Below are the code and all the weights of a small trained network. Each question names an input and a target symbol and asks about switching units off, where a switched-off unit gives its printed mean instead of its output.

import numpy as np


def w(rows, s, z=0):
    codes = np.array(rows[::2]) - 128.0
    scale = np.full(codes.shape[1], s)
    scale[-1] = z or s
    return codes * scale


def softmax(a):
    e = np.exp(a - a.max(-1, keepdims=True))
    return e / e.sum(-1, keepdims=True)


def log_softmax(a):
    a = a - a.max(-1, keepdims=True)
    return a - np.log(np.exp(a).sum(-1, keepdims=True))


def net(x, mask):
    ids = ['ΓΞΦβεηθλπστψω'.index(c) for c in x.split()]
    T = len(ids)
    res = E[ids] + P[:T]
    u = 0
    for l in range(3):
        r = res
        for j in range(3):
            rows = slice(3 * j, 3 * j + 3)
            q, k, v = (r @ M[l][rows].T for M in (Q, K, V))
            z = softmax(np.where(np.tri(T) > 0, q @ k.T / 3**0.5, -1e9)) @ v
            o = O[l][rows]
            res = res + np.where(mask[u + j], z, o[:, -1]) @ o[:, :-1]
        u += 3
    return log_softmax(res[-1] @ U[:, :-1].T + U[:, -1])


Q, K, V, O = {}, {}, {}, {}
E = w([
[197,133,140,142,105],'Γ',
[60,112,96,160,179],'Ξ',
[49,161,136,135,103],'Φ',
[26,90,127,76,92],'β',
[97,104,141,3,59],'ε',
[114,126,153,110,118],'η',
[158,176,123,203,186],'θ',
[109,152,100,92,86],'λ',
[122,122,148,130,32],'π',
[128,80,113,126,124],'σ',
[144,177,165,85,62],'τ',
[110,139,115,104,99],'ψ',
[40,165,138,69,110],'ω',
],0.012)
P = w([
[138,128,149,142,145],'0',
[142,81,77,154,127],'1',
[149,170,41,115,119],'2',
[137,225,98,107,116],'3',
[104,133,205,176,111],'4',
[112,40,132,202,98],'5',
[131,67,48,126,104],'6',
[137,205,61,6,130],'7',
[93,214,238,82,118],'8',
],0.019)
Q[0] = w([
[135,10,114,166,134],'0.h0',
[114,170,91,121,140],'0.h0',
[91,133,253,138,144],'0.h0',
[125,138,121,119,109],'0.h1',
[92,139,127,124,133],'0.h1',
[149,113,159,115,124],'0.h1',
[27,128,109,135,159],'0.h2',
[166,119,141,136,194],'0.h2',
[97,129,111,128,195],'0.h2',
],0.021)
K[0] = w([
[163,171,40,84,131],'0.h0',
[135,139,193,120,127],'0.h0',
[145,4,66,169,84],'0.h0',
[106,119,128,127,103],'0.h1',
[145,112,133,124,108],'0.h1',
[93,140,102,117,111],'0.h1',
[32,132,94,138,170],'0.h2',
[178,137,115,164,202],'0.h2',
[83,148,129,151,169],'0.h2',
],0.02)
V[0] = w([
[201,172,87,206,157],'0.h0',
[49,117,181,163,194],'0.h0',
[10,175,73,132,156],'0.h0',
[122,114,169,124,122],'0.h1',
[126,129,154,191,111],'0.h1',
[104,169,106,154,142],'0.h1',
[137,132,109,163,224],'0.h2',
[152,114,126,114,72],'0.h2',
[234,121,150,141,160],'0.h2',
],0.011)
O[0] = w([
[44,139,124,100,254,100],'0.h0',
[25,146,110,214,109,97],'0.h0',
[6,130,118,109,46,122],'0.h0',
[141,104,174,102,124,113],'0.h1',
[172,125,159,171,171,106],'0.h1',
[117,146,109,164,144,120],'0.h1',
[136,108,136,62,74,1],'0.h2',
[104,135,122,160,172,190],'0.h2',
[32,110,129,65,118,25],'0.h2',
],0.0093,0.0049)
Q[1] = w([
[91,103,137,138,119],'1.h0',
[128,174,4,65,126],'1.h0',
[140,169,47,100,120],'1.h0',
[127,131,124,125,126],'1.h1',
[116,138,139,25,109],'1.h1',
[116,119,153,100,123],'1.h1',
[109,42,116,123,116],'1.h2',
[132,146,170,172,131],'1.h2',
[132,157,110,153,153],'1.h2',
],0.013)
K[1] = w([
[90,121,74,142,125],'1.h0',
[104,40,254,174,142],'1.h0',
[116,70,216,147,123],'1.h0',
[123,145,143,112,123],'1.h1',
[138,188,86,115,121],'1.h1',
[134,147,131,181,114],'1.h1',
[147,199,100,146,105],'1.h2',
[112,56,123,79,64],'1.h2',
[115,140,169,83,118],'1.h2',
],0.0097)
V[1] = w([
[135,136,75,121,137],'1.h0',
[134,153,95,133,131],'1.h0',
[118,40,195,186,133],'1.h0',
[137,204,47,72,123],'1.h1',
[119,47,136,146,131],'1.h1',
[114,123,254,144,134],'1.h1',
[141,163,150,130,123],'1.h2',
[138,160,89,127,138],'1.h2',
[119,159,119,79,104],'1.h2',
],0.0084)
O[1] = w([
[98,85,185,116,139,163],'1.h0',
[108,87,180,125,108,185],'1.h0',
[155,202,3,101,131,31],'1.h0',
[123,67,235,29,100,184],'1.h1',
[132,111,117,186,149,99],'1.h1',
[177,192,118,202,126,3],'1.h1',
[148,137,140,152,127,130],'1.h2',
[138,102,170,121,126,166],'1.h2',
[84,103,184,145,142,71],'1.h2',
],0.006,0.0022)
Q[2] = w([
[121,4,85,151,135],'2.h0',
[119,127,214,158,121],'2.h0',
[129,97,166,150,139],'2.h0',
[104,136,186,149,135],'2.h1',
[116,19,115,142,136],'2.h1',
[116,139,74,127,129],'2.h1',
[143,180,142,142,128],'2.h2',
[125,175,159,117,122],'2.h2',
[128,156,129,149,136],'2.h2',
],0.017)
K[2] = w([
[141,249,19,51,112],'2.h0',
[114,50,90,152,134],'2.h0',
[144,88,36,102,124],'2.h0',
[111,66,101,136,150],'2.h1',
[143,196,32,83,111],'2.h1',
[129,178,154,105,155],'2.h1',
[120,122,79,112,127],'2.h2',
[143,162,97,105,128],'2.h2',
[146,129,109,149,125],'2.h2',
],0.013)
V[2] = w([
[107,125,141,41,110],'2.h0',
[132,28,49,175,124],'2.h0',
[139,246,185,196,106],'2.h0',
[112,195,144,24,107],'2.h1',
[152,130,92,255,151],'2.h1',
[122,42,96,128,135],'2.h1',
[135,128,59,119,137],'2.h2',
[137,167,125,116,101],'2.h2',
[128,135,29,61,100],'2.h2',
],0.0082)
O[2] = w([
[123,81,104,140,138,41],'2.h0',
[139,184,44,83,118,154],'2.h0',
[123,161,244,143,133,212],'2.h0',
[121,50,139,169,123,46],'2.h1',
[128,212,171,115,113,253],'2.h1',
[137,144,67,108,120,112],'2.h1',
[115,74,167,142,134,175],'2.h2',
[125,106,113,134,123,159],'2.h2',
[126,54,137,155,137,182],'2.h2',
],0.011,0.005)
U = w([
[195,128,109,92,224,96],'Γ',
[47,150,61,132,88,105],'Ξ',
[75,141,159,145,92,68],'Φ',
[120,174,95,138,43,53],'β',
[205,99,121,124,45,117],'ε',
[132,143,113,195,132,255],'η',
[43,114,142,146,201,107],'θ',
[84,81,147,3,96,142],'λ',
[170,184,136,106,125,30],'π',
[160,186,26,79,137,96],'σ',
[143,73,230,150,150,58],'τ',
[100,115,134,68,108,196],'ψ',
[64,89,178,169,58,69],'ω',
],0.0077,0.015)

Each question gives the input, a string of symbols that net reads in full, and the target symbol t.
The units are the heads (3 rows each of Q, K, V and O). Each row of codes is followed by its name. A weight is (code - 128) times the scale printed after its matrix; where a second scale follows, it is the last column's (O and U).
mask holds one flag per head, layer by layer. A switched-off head (its flag False) gives its mean, the last column of its rows in O, instead of its output. The means were averaged over made-up inputs and are rounded, as every weight is.
A unit's drop is (log p(t) with every unit on - log p(t) with that unit switched off) / (log p(t) with every unit on - log p(t) with every unit switched off).
The circuit of an input: a set's keep is (log p(t) with only the set's units on - log p(t) with every unit switched off) / (log p(t) with every unit on - log p(t) with every unit switched off). Starting from all 9 units, units are removed one at a time, each time the one whose removal leaves the highest keep (on an exact tie, the one counted first), for as long as the keep stays at least 0.8.
circuit, biggest first: the units of the circuit, biggest drop first
unit that matters most: the unit with the biggest drop
which heads matter: for each layer, one digit per head in row order, 1 if its drop is at least 0.15 and else 0, layers parted by /
input θ Γ η θ σ Γ ε, target θ: circuit, biggest first	[0.h2 0.h0]
input Ξ θ λ θ ε, target θ: which heads matter	101 / 100 / 000
input ψ τ η ε Γ Γ ε λ, target Γ: circuit, biggest first	[0.h0 0.h2]
input τ σ β η, target τ: unit that matters most	1.h0
input Ξ ε θ ε Ξ Γ, target θ: which heads matter	101 / 000 / 000
input τ ε ε σ π θ ε τ λ, target θ: which heads matter	101 / 100 / 001
input Φ θ Γ Ξ θ ε τ ε ε, target ε: which heads matter	101 / 000 / 100
input η ε ω ω ψ θ Γ π, target η: circuit, biggest first	[0.h2 0.h0]
input ε Ξ ε ε ε, target Ξ: circuit, biggest first	[2.h0 0.h0]
input Γ ε η σ η, target ε: which heads matter	100 / 000 / 100
input ε ε θ η θ, target ε: circuit, biggest first	[0.h0 0.h2]
input Ξ η θ, target Ξ: circuit, biggest first	[0.h0 0.h2]
input ε τ ε τ ε Γ τ θ, target ε: circuit, biggest first	[0.h0 2.h1]
input ε ε ε, target ε: which heads matter	100 / 000 / 000
input ε σ ε ε Ξ ε ε Γ, target Ξ: which heads matter	101 / 000 / 000
input θ ε ε Γ ψ, target ε: circuit, biggest first	[0.h0]
input ε Φ ω θ ε ε π β, target ε: which heads matter	100 / 000 / 000
input π ε τ, target π: circuit, biggest first	[1.h1 2.h1 2.h0 0.h0]
input η θ Γ ω η θ σ η, target η: which heads matter	110 / 100 / 100
input ε Γ τ Ξ ψ, target Γ: which heads matter	100 / 000 / 100
input Γ τ τ, target Γ: which heads matter	101 / 000 / 000
input λ ε β θ τ Φ ε θ, target τ: unit that matters most	2.h0
input ω ω θ ψ Γ, target ω: circuit, biggest first	[1.h0 0.h0]
input ψ η θ λ λ ψ ω θ, target λ: circuit, biggest first	[0.h2 1.h1]
input λ ψ Ξ ε σ Γ τ ω, target η: circuit, biggest first	[0.h0 0.h2]
input τ θ η Γ ε λ Γ, target Γ: which heads matter	100 / 100 / 001
input Ξ θ ω, target Ξ: circuit, biggest first	[0.h0]
input τ τ Γ σ π Ξ, target Γ: which heads matter	100 / 000 / 001
input ε σ Γ τ Ξ, target σ: which heads matter	000 / 000 / 110
